Each row has a class, written as a number after it.
[  9   3  -9  25  -2 -36 -16  -4   5  25   1  25  22   6  29 -57  -2   6
  -9   1   9  14   1  -9  -5   5   7 -15 -26  34   8  -8  19 -17] => 2
[-25 -19   2 -32   0  12  53  -9  34  -4  27 -67 -11  39  19 -52  -2  34
  54   0  13   0 -28  -6   5 -11  28 -19   9  34  22   0  10  -5] => 2
[ 13 -18   5  -6   5 -33  14  -1   1  39  32  19  30  43  17  17   0   1
  13   3  22  -6  -7  -2  -4   8  -7  10  -4 -41  -8 -11  -3  -1] => 0
[-10 -17  -9 -27  -7  20  49  -4  31  10  38 -41 -24  42  26 -73  -5  15
  12 -10  15  -5 -30   0  -1 -10  25  -8  17  44  16   5  13  -9] => 2
[ -6  20 -14   9   0  -6  14   2  14  -1 -13  29  10   9  19 -59  -7  -6
 -13   0   7   4  -9  -4  -7  11  25   0 -11  28  10   3   6 -10] => 1
[-22   2   1 -10  11 -25  44   1  18 -62  -9  15   8  -8  24  13  -8  35
  41  -2  23 -32 -25  -4  11   2  26  12 -12   5   2  -8   4   3] => 0
[-13   9  -4   1   3  -9   4   3  20 -10  -1  19  11   8   2 -57 -10 -13
  -6  20   2   5  -5 -11 -15   6  29  -1  -5   1   9 -15  -5   1] => 1
[-17  -5 -17  -3   0   4   6  -1  11 -16  -7  -1   3 -15 -10 -35  -6 -12
  -2   9 -10   4  -1 -17  -3   0  41  -2   2  18   9   3  -7   5] => 1
[ -9   8  10  16   8 -21   2  -2   4  13  14  28  22  11   3   7   1   5
   7  12  -9   5  11  -6   8  13   9   1  -4 -12   2  -5  16  -2] => 0
[  9   1  -8  24   5 -34  -1   0   4  -3  -6  60  25   3  16  12  -5   6
 -10  -1  15  -9  -3   3   1   9  11  19  -9 -19  -4 -12  16 -10] => 0
[-14 -29 -12 -25  -2  23  28  -9  19  19   9 -48 -17   2  -6 -34  -5   7
  24 -10  -6  -3 -14 -10   1 -22  15  -8   7  25  14  21   0  -2] => 2
[-33 -41  -3 -58   2  34  74  -9  31  -4  16 -88 -27  14  -3 -44 -10  35
  76 -20   7 -17 -34 -14   8 -29  14 -20   7  40  15  18 -13   1] => 2
[  1  -4   8  -4  14 -30  12  -1  -4  18  11  26  21  16   8  13  -7   3
  12  -1   2 -12   5  -7  -1   7  -6  12 -10 -28  -5  -3   3   1] => 0
[-22 -21   0 -24  -1  31  27  -3  28 -15   8 -65 -13   5  -4 -19  -3   9
  22   0  -8  -2 -22  -7   8 -11  28 -13  13  29  12  10  -3   4] => 1
[-10   7  -9  -4  -1  -4   6   3  22 -14 -13  11   8   4  14 -64  -1  -8
 -18  10   0   2 -13 -12 -10   4  30   6  -5  37  11  -6 -11  -1] => 1
[ -3  23 -24  32  -1 -24  -9  -4  11  19 -38  77  33  17  14 -48 -10 -14
 -23  17   7  10  -6  -9  -5  21  38   6 -13  -2  13 -10  10  -8] => 1
[ 14  -1   1   6  -1 -43 -21   0  -5  58  20  36  40  -5  14 -30   9 -21
 -38  19 -15  25  22 -17  -5  11  14  -6  -3  22   1  -5 -12  -4] => 1
[ -9 -13  -6 -30  -1  10  46  -5  23  20  31 -25   4 -18   8 -40  -2   2
  22  -2   7 -10 -14  -7   3  -7  19   0  13  28  10  14  -8  -7] => 2
